Here is a tiny trained network, its code and every weight. The questions are about switching its units off for an input and a class, where a switched-off unit gives its printed mean instead of its output.

import numpy as np


def w(rows, s, z=0):
    codes = np.array(rows[::2]) - 128.0
    scale = np.full(codes.shape[1], s)
    scale[-1] = z or s
    return codes * scale


def norm(h):
    return h / np.sqrt((h * h).mean(-1, keepdims=True) + 1e-5)


def f(y):
    return y / 2 * (1 + np.tanh(0.7978845608 * (y + 0.044715 * y**3)))


def log_softmax(a):
    a = a - a.max(-1, keepdims=True)
    return a - np.log(np.exp(a).sum(-1, keepdims=True))


def net(x, mask):
    res = np.array(x, float).reshape(1, 5) / 4 @ E
    u = 0
    for l in range(3):
        y = f(norm(res) @ A[l][:, :-1].T + A[l][:, -1])
        res = res + np.where(mask[u : u + 7], y, B[l][:, -1]) @ B[l][:, :-1]
        u += 7
    return log_softmax(norm(res)[-1] @ U[:, :-1].T + U[:, -1])


A, B = {}, {}
E = w([
[146,126,127,121,149,123,152,123,169,131,140,136],'x0',
[122,157,137,146,141,124,141,128,126,130,91,104],'x1',
[163,224,217,157,123,163,74,5,108,173,172,180],'x2',
[135,172,98,203,153,120,120,215,122,219,207,120],'x3',
[27,103,111,131,86,90,131,133,200,199,65,223],'x4',
],0.012)
A[0] = w([
[233,124,70,149,117,197,101,116,106,100,152,57,1],'0.n0',
[217,118,171,85,185,194,179,219,81,37,176,49,22],'0.n1',
[90,170,45,176,195,85,144,203,94,210,233,90,51],'0.n2',
[116,68,18,140,133,139,167,253,149,57,110,85,71],'0.n3',
[99,64,55,202,149,151,151,116,114,144,123,107,93],'0.n4',
[92,91,175,13,132,145,149,107,121,29,87,115,17],'0.n5',
[132,93,121,243,82,107,144,193,136,195,183,95,35],'0.n6',
],0.0066,0.0058)
B[0] = w([
[11,211,94,92,254,107,130,67,101,116,92,172,174],'0.n0',
[49,110,81,134,192,71,107,66,45,102,161,146,237],'0.n1',
[181,116,97,210,105,205,94,147,166,97,102,167,241],'0.n2',
[163,169,246,65,54,39,172,180,114,194,128,55,253],'0.n3',
[156,61,79,63,161,123,69,167,144,162,100,173,142],'0.n4',
[214,112,76,160,148,189,104,145,188,138,86,116,198],'0.n5',
[81,132,130,180,162,247,147,156,212,46,82,144,182],'0.n6',
],0.0095,0.0058)
A[1] = w([
[44,117,101,108,116,149,152,127,143,184,107,162,4],'1.n0',
[8,106,86,127,128,78,138,146,178,195,76,200,35],'1.n1',
[169,134,148,172,128,120,152,74,152,156,160,131,56],'1.n2',
[137,186,211,132,133,169,120,70,139,177,143,152,94],'1.n3',
[173,86,108,99,131,125,104,70,139,86,49,121,29],'1.n4',
[117,95,130,71,95,144,175,79,149,64,64,125,55],'1.n5',
[127,135,165,110,95,104,136,157,106,172,121,88,93],'1.n6',
],0.011,0.0045)
B[1] = w([
[154,134,134,100,187,110,75,135,109,106,189,117,167],'1.n0',
[101,165,68,148,221,65,136,17,2,92,190,93,238],'1.n1',
[85,99,138,103,86,106,134,236,55,103,103,119,167],'1.n2',
[149,88,156,84,23,85,195,136,168,132,115,133,254],'1.n3',
[116,112,146,149,130,221,61,202,136,149,113,179,193],'1.n4',
[106,149,86,218,169,200,125,155,238,77,41,126,201],'1.n5',
[134,105,166,77,82,160,172,91,159,92,138,155,155],'1.n6',
],0.01,0.0093)
A[2] = w([
[65,148,114,147,129,164,103,143,185,109,95,101,103],'2.n0',
[151,172,191,110,2,90,112,112,147,169,121,177,2],'2.n1',
[117,110,109,90,78,69,209,235,134,84,69,164,69],'2.n2',
[134,124,177,136,32,165,118,82,140,181,156,122,18],'2.n3',
[195,169,31,210,133,209,81,204,203,187,90,185,99],'2.n4',
[110,91,87,52,94,65,125,209,190,171,64,75,7],'2.n5',
[107,161,96,213,143,113,133,220,151,255,183,153,117],'2.n6',
],0.0084,0.0028)
B[2] = w([
[171,68,165,98,54,188,33,169,55,114,222,184,171],'2.n0',
[151,107,125,2,135,110,179,238,126,220,184,5,216],'2.n1',
[181,146,219,115,37,109,135,76,122,220,206,101,206],'2.n2',
[82,34,109,136,116,65,159,214,94,164,89,72,175],'2.n3',
[106,101,124,143,107,217,99,86,171,106,17,210,255],'2.n4',
[151,153,174,30,14,72,199,180,102,211,142,116,179],'2.n5',
[96,98,120,175,64,172,61,112,227,62,58,184,194],'2.n6',
],0.0077,0.0087)
U = w([
[149,138,169,89,66,86,171,184,141,183,144,81,20],'0',
[123,134,120,198,129,240,81,173,186,110,88,161,124],'1',
[115,172,80,140,254,78,108,75,85,106,168,102,249],'2',
],0.016,0.0017)

Each question gives the input, the list of numbers given to net, and the class t.
The units are the neurons (one row each of A and B). Each row of codes is followed by its name. A weight is (code - 128) times the scale printed after its matrix; where a second scale follows, it is the last column's (A, B and U).
mask holds one flag per neuron, layer by layer. A switched-off neuron (its flag False) gives its mean, the last column of its row in B, instead of its output. The means were averaged over made-up inputs and are rounded, as every weight is.
A unit's drop is (log p(t) with every unit on - log p(t) with that unit switched off) / (log p(t) with every unit on - log p(t) with every unit switched off).
The circuit of an input: a set's keep is (log p(t) with only the set's units on - log p(t) with every unit switched off) / (log p(t) with every unit on - log p(t) with every unit switched off). Starting from the 12 units with the biggest drops (on a tie, the unit counted first), units are removed one at a time, each time the one whose removal leaves the highest keep (on an exact tie, the one counted first), for as long as the keep stays at least 0.8.
units of the circuit, in order: the units of the circuit, biggest drop first
k most important neurons: the k neurons with the biggest drops, biggest first
k most important neurons of layer l: the k neurons of layer l with the biggest drops, biggest first
drop when u is switched off: that unit's drop, to one decimal
input [-8,-2,-3,-5,-5], class 1: units of the circuit, in order -> 1.n5
input [-4,-4,7,-5,7], class 0: 4 most important neurons -> 1.n3, 0.n1, 0.n0, 2.n1
input [6,-8,-4,5,-4], class 1: 4 most important neurons -> 0.n2, 1.n3, 1.n1, 0.n6
input [-4,-3,-5,-6,-5], class 1: 3 most important neurons of layer 1 -> 1.n5, 1.n3, 1.n4
input [-3,4,-5,8,-8], class 1: 3 most important neurons -> 0.n2, 1.n1, 0.n6
input [-8,-5,2,-1,2], class 0: 3 most important neurons -> 0.n1, 0.n0, 0.n4
input [8,7,-5,7,4], class 1: 3 most important neurons -> 0.n2, 1.n3, 0.n6
input [5,3,-4,-6,-8], class 2: 2 most important neurons of layer 0 -> 0.n1, 0.n2
input [3,7,-7,-1,-8], class 2: 2 most important neurons -> 0.n1, 1.n3
input [-6,-6,-1,-5,-5], class 1: 2 most important neurons of layer 1 -> 1.n1, 1.n4
input [8,5,7,2,-7], class 0: 2 most important neurons -> 1.n3, 1.n1
input [-5,2,4,7,-7], class 1: 2 most important neurons of layer 0 -> 0.n2, 0.n3
input [-5,-8,5,6,8], class 2: drop when 1.n1 is switched off -> 1.5
input [-4,-8,-5,-6,-8], class 2: units of the circuit, in order -> 0.n1
input [-1,1,7,-6,3], class 0: drop when 1.n3 is switched off -> 2.1
input [-6,0,2,-1,8], class 2: drop when 1.n2 is switched off -> 0.0
input [0,8,0,-8,-7], class 1: 2 most important neurons of layer 1 -> 1.n4, 1.n1
